Here is a tiny trained network, its code and every weight. The questions are about switching its units off for an input and a class, where a switched-off unit gives its printed mean instead of its output.

import numpy as np


def w(rows, s, z=0):
    codes = np.array(rows[::2]) - 128.0
    scale = np.full(codes.shape[1], s)
    scale[-1] = z or s
    return codes * scale


def norm(h):
    return h / np.sqrt((h * h).mean(-1, keepdims=True) + 1e-5)


def f(y):
    return np.maximum(y, 0)


def log_softmax(a):
    a = a - a.max(-1, keepdims=True)
    return a - np.log(np.exp(a).sum(-1, keepdims=True))


def net(x, mask):
    res = np.array(x, float).reshape(1, 2) / 4 @ E
    u = 0
    for l in range(2):
        y = f(norm(res) @ A[l][:, :-1].T + A[l][:, -1])
        res = res + np.where(mask[u : u + 11], y, B[l][:, -1]) @ B[l][:, :-1]
        u += 11
    return log_softmax(norm(res)[-1] @ U[:, :-1].T + U[:, -1])


A, B = {}, {}
E = w([
[227,111,101,70,59,78,102],'x0',
[80,47,119,3,237,185,119],'x1',
],0.0041)
A[0] = w([
[62,126,95,103,62,124,148,55],'0.n0',
[59,161,160,149,151,81,151,221],'0.n1',
[76,83,123,79,197,144,108,111],'0.n2',
[134,131,72,62,79,68,3,182],'0.n3',
[141,151,69,138,86,109,117,76],'0.n4',
[65,104,144,108,68,113,115,71],'0.n5',
[121,165,116,191,167,128,114,137],'0.n6',
[155,183,112,135,99,143,109,123],'0.n7',
[65,130,113,128,174,159,110,174],'0.n8',
[166,123,146,173,93,93,168,147],'0.n9',
[134,145,84,158,69,156,142,9],'0.n10',
],0.0065,0.0012)
B[0] = w([
[146,127,120,145,102,69,121,128],'0.n0',
[81,193,156,158,131,154,142,217],'0.n1',
[110,88,53,135,61,93,89,253],'0.n2',
[142,96,139,61,146,140,2,232],'0.n3',
[156,111,137,123,162,95,128,186],'0.n4',
[158,160,156,119,163,125,73,128],'0.n5',
[77,156,100,125,177,162,137,199],'0.n6',
[166,129,100,87,174,101,153,184],'0.n7',
[158,146,128,101,112,100,127,226],'0.n8',
[90,81,60,74,94,115,135,217],'0.n9',
[143,132,59,158,135,91,94,178],'0.n10',
],0.0064,0.0049)
A[1] = w([
[151,148,250,126,139,161,135,178],'1.n0',
[121,139,147,121,132,128,135,82],'1.n1',
[120,81,148,109,143,120,120,192],'1.n2',
[147,115,140,146,110,145,118,47],'1.n3',
[117,139,132,158,133,124,144,178],'1.n4',
[156,85,124,114,120,130,104,252],'1.n5',
[168,102,125,118,100,126,90,145],'1.n6',
[134,97,139,110,113,107,109,178],'1.n7',
[127,152,118,146,135,103,135,47],'1.n8',
[108,156,127,111,123,147,96,46],'1.n9',
[105,115,112,117,140,102,101,245],'1.n10',
],0.015,0.0011)
B[1] = w([
[238,162,161,2,77,194,97,134],'1.n0',
[161,138,121,121,130,100,130,136],'1.n1',
[193,159,95,109,40,97,91,193],'1.n2',
[130,133,143,149,118,137,117,129],'1.n3',
[159,30,145,107,167,125,98,178],'1.n4',
[101,88,42,87,110,117,59,246],'1.n5',
[20,61,118,83,147,169,79,250],'1.n6',
[62,92,156,65,108,140,43,221],'1.n7',
[172,120,137,74,98,116,158,172],'1.n8',
[69,133,138,186,137,133,160,182],'1.n9',
[190,137,184,161,161,114,168,254],'1.n10',
],0.0073)
U = w([
[177,203,213,96,149,252,169,97],'0',
[157,142,139,123,87,191,123,9],'1',
[240,117,67,135,112,57,212,166],'2',
[106,28,66,36,80,109,2,213],'3',
[166,120,193,134,83,145,120,24],'4',
[47,136,146,211,187,142,221,242],'5',
[206,139,164,139,107,174,102,2],'6',
],0.0098,0.0032)

Each question gives the input, the list of numbers given to net, and the class t.
The units are the neurons (one row each of A and B). Each row of codes is followed by its name. A weight is (code - 128) times the scale printed after its matrix; where a second scale follows, it is the last column's (A, B and U).
mask holds one flag per neuron, layer by layer. A switched-off neuron (its flag False) gives its mean, the last column of its row in B, instead of its output. The means were averaged over made-up inputs and are rounded, as every weight is.
A unit's drop is (log p(t) with every unit on - log p(t) with that unit switched off) / (log p(t) with every unit on - log p(t) with every unit switched off).
The circuit of an input: a set's keep is (log p(t) with only the set's units on - log p(t) with every unit switched off) / (log p(t) with every unit on - log p(t) with every unit switched off). Starting from the 12 units with the biggest drops (on a tie, the unit counted first), units are removed one at a time, each time the one whose removal leaves the highest keep (on an exact tie, the one counted first), for as long as the keep stays at least 0.8.
units of the circuit, in order: the units of the circuit, biggest drop first
most important unit: the unit with the biggest drop
top k neurons: the k neurons with the biggest drops, biggest first
k most important neurons of layer l: the k neurons of layer l with the biggest drops, biggest first
drop when u is switched off: that unit's drop, to one decimal
input [-5,-8], class 2: 3 most important neurons of layer 1 -> 1.n6, 1.n7, 1.n8
input [0,-3], class 2: most important unit -> 0.n3
input [-1,-2], class 2: units of the circuit, in order -> 1.n6, 0.n3, 1.n7
input [-4,-8], class 2: units of the circuit, in order -> 1.n6, 1.n7
input [-2,1], class 5: top 4 neurons -> 0.n1, 0.n3, 1.n5, 1.n2
input [-4,-1], class 0: 2 most important neurons of layer 0 -> 0.n2, 0.n9
input [-5,-2], class 0: top 4 neurons -> 0.n2, 0.n1, 1.n0, 0.n9
input [-2,-6], class 2: top 3 neurons -> 1.n6, 1.n7, 1.n5
input [-7,-2], class 0: top 3 neurons -> 0.n2, 1.n0, 0.n9
input [-6,-1], class 0: 3 most important neurons of layer 1 -> 1.n0, 1.n5, 1.n6
input [-8,-1], class 5: drop when 1.n7 is switched off -> 0.1
input [-2,-8], class 2: drop when 1.n6 is switched off -> 0.3
input [-2,-3], class 2: drop when 1.n7 is switched off -> 0.4
input [-4,-2], class 5: most important unit -> 0.n6
